Below is a small trained network, with its code and all its weights. Each question gives an input and a class and asks what happens when units are switched off, that is, made to give their printed mean instead of their output.

import numpy as np


def w(rows, s, z=0):
    codes = np.array(rows[::2]) - 128.0
    scale = np.full(codes.shape[1], s)
    scale[-1] = z or s
    return codes * scale


def norm(h):
    return h / np.sqrt((h * h).mean(-1, keepdims=True) + 1e-5)


def f(y):
    return np.maximum(y, 0)


def log_softmax(a):
    a = a - a.max(-1, keepdims=True)
    return a - np.log(np.exp(a).sum(-1, keepdims=True))


def net(x, mask):
    res = np.array(x, float).reshape(1, 8) / 4 @ E
    u = 0
    for l in range(2):
        y = f(norm(res) @ A[l][:, :-1].T + A[l][:, -1])
        res = res + np.where(mask[u : u + 7], y, B[l][:, -1]) @ B[l][:, :-1]
        u += 7
    return log_softmax(norm(res)[-1] @ U[:, :-1].T + U[:, -1])


A, B = {}, {}
E = w([
[131,150,146,110,138,94,109,157,140,106],'x0',
[168,164,169,149,163,86,151,128,109,134],'x1',
[213,92,122,168,75,106,109,203,104,134],'x2',
[150,129,170,113,139,120,154,89,78,141],'x3',
[113,142,129,126,114,140,120,122,110,137],'x4',
[91,118,107,101,150,134,177,227,116,220],'x5',
[100,86,79,134,113,2,140,87,89,167],'x6',
[188,154,54,103,193,129,109,138,103,114],'x7',
],0.0078)
A[0] = w([
[175,100,76,150,136,155,144,157,26,61,108],'0.n0',
[122,104,193,164,169,64,168,145,138,120,79],'0.n1',
[209,59,173,156,40,125,74,222,65,136,39],'0.n2',
[131,153,139,95,98,127,188,197,178,254,49],'0.n3',
[165,199,76,53,162,221,125,140,104,168,249],'0.n4',
[185,115,187,151,171,224,136,163,154,57,13],'0.n5',
[82,104,213,196,58,112,157,138,168,129,56],'0.n6',
],0.0072,0.0011)
B[0] = w([
[148,240,124,60,57,65,137,138,154,48,192],'0.n0',
[93,107,84,109,114,220,54,144,99,109,184],'0.n1',
[57,142,139,153,119,129,253,117,226,87,255],'0.n2',
[210,126,150,32,172,121,132,133,89,232,234],'0.n3',
[114,21,152,129,165,157,108,179,78,91,228],'0.n4',
[146,104,200,191,105,166,79,106,117,223,229],'0.n5',
[169,176,24,8,80,196,91,91,12,111,222],'0.n6',
],0.0066,0.0059)
A[1] = w([
[78,90,127,150,100,6,130,110,110,146,63],'1.n0',
[202,83,182,67,89,202,120,94,114,152,82],'1.n1',
[69,151,106,98,254,180,170,78,131,130,53],'1.n2',
[116,103,64,144,142,44,160,77,115,160,11],'1.n3',
[165,145,133,175,82,109,57,44,171,97,108],'1.n4',
[175,160,149,123,166,106,105,112,92,138,101],'1.n5',
[141,104,93,176,102,128,183,195,74,106,5],'1.n6',
],0.0093,0.0015)
B[1] = w([
[112,124,199,210,231,197,91,165,139,140,191],'1.n0',
[142,140,84,186,162,69,96,186,72,103,254],'1.n1',
[182,207,139,133,2,110,182,42,164,72,200],'1.n2',
[118,128,183,208,133,146,38,155,96,96,195],'1.n3',
[172,94,58,33,202,158,140,111,131,186,224],'1.n4',
[164,112,32,125,111,109,107,140,137,105,163],'1.n5',
[183,182,138,109,78,121,145,77,171,25,168],'1.n6',
],0.0084,0.0079)
U = w([
[100,105,165,233,158,179,79,159,114,161,22],'0',
[158,84,94,65,131,114,164,111,133,197,250],'1',
[99,153,64,114,67,108,130,145,86,106,131],'2',
[112,187,179,160,43,107,254,79,229,105,132],'3',
[99,154,69,162,123,138,159,145,101,117,76],'4',
],0.0093,0.0016)

Each question gives the input, the list of numbers given to net, and the class t.
The units are the neurons (one row each of A and B). Each row of codes is followed by its name. A weight is (code - 128) times the scale printed after its matrix; where a second scale follows, it is the last column's (A, B and U).
mask holds one flag per neuron, layer by layer. A switched-off neuron (its flag False) gives its mean, the last column of its row in B, instead of its output. The means were averaged over made-up inputs and are rounded, as every weight is.
A unit's drop is (log p(t) with every unit on - log p(t) with that unit switched off) / (log p(t) with every unit on - log p(t) with every unit switched off).
The circuit of an input: a set's keep is (log p(t) with only the set's units on - log p(t) with every unit switched off) / (log p(t) with every unit on - log p(t) with every unit switched off). Starting from the 12 units with the biggest drops (on a tie, the unit counted first), units are removed one at a time, each time the one whose removal leaves the highest keep (on an exact tie, the one counted first), for as long as the keep stays at least 0.8.
units of the circuit, in order: the units of the circuit, biggest drop first
unit that matters most: the unit with the biggest drop
top k neurons: the k neurons with the biggest drops, biggest first
k most important neurons of layer l: the k neurons of layer l with the biggest drops, biggest first
input [-4,-3,6,6,0,3,-2,3], class 3: unit that matters most : 0.n2
input [-4,1,-4,7,3,-6,-5,-6], class 1: 2 most important neurons of layer 1 : 1.n4, 1.n3
input [-4,1,7,3,1,0,6,-4], class 3: 3 most important neurons of layer 0 : 0.n2, 0.n5, 0.n6
input [-8,6,-3,1,-4,6,-1,-8], class 2: units of the circuit, in order : 0.n6, 1.n1
input [2,4,-8,-7,7,-8,-6,3], class 1: 2 most important neurons of layer 1 : 1.n4, 1.n3
input [-1,0,-8,-3,6,-8,5,-3], class 1: top 4 neurons : 1.n4, 0.n2, 1.n1, 1.n6
input [-5,-6,-6,-5,4,-5,0,5], class 3: 2 most important neurons of layer 1 : 1.n2, 1.n1
input [6,2,-2,5,-6,5,6,3], class 0: units of the circuit, in order : 1.n3, 1.n0
input [2,-7,-8,6,2,3,6,-1], class 3: top 2 neurons : 1.n2, 1.n1
input [5,-2,3,5,3,-7,8,1], class 0: top 2 neurons : 1.n0, 1.n3
input [8,0,-5,-8,8,5,8,7], class 0: units of the circuit, in order : 1.n0, 1.n3, 0.n6
input [0,-1,2,-1,7,-5,-1,3], class 1: top 2 neurons : 1.n4, 0.n6
input [4,3,-4,0,-2,3,-4,2], class 0: units of the circuit, in order : 0.n4, 0.n5
input [3,4,-5,-5,7,2,-2,1], class 3: top 2 neurons : 1.n2, 0.n6
input [7,4,-7,-6,0,3,-2,0], class 3: units of the circuit, in order : 1.n2
input [2,7,-7,7,3,-5,-5,-7], class 2: units of the circuit, in order : 0.n2, 0.n6, 1.n1
input [-6,-7,-6,5,1,3,1,-5], class 3: top 3 neurons : 1.n2, 1.n4, 0.n5
input [6,-6,2,4,2,-7,-6,-2], class 1: 3 most important neurons of layer 1 : 1.n4, 1.n3, 1.n0
input [-6,2,3,6,-7,-7,7,2], class 0: units of the circuit, in order : 1.n0, 1.n3
input [-4,5,5,4,2,2,8,-4], class 0: units of the circuit, in order : 1.n0
input [1,8,-5,1,1,5,7,2], class 0: top 3 neurons : 1.n3, 1.n0, 0.n6
input [-2,-1,-6,8,8,-4,7,7], class 0: top 4 neurons : 1.n3, 1.n0, 0.n6, 0.n2
input [-5,-2,-8,5,-1,-4,-3,1], class 3: top 2 neurons : 1.n2, 0.n6
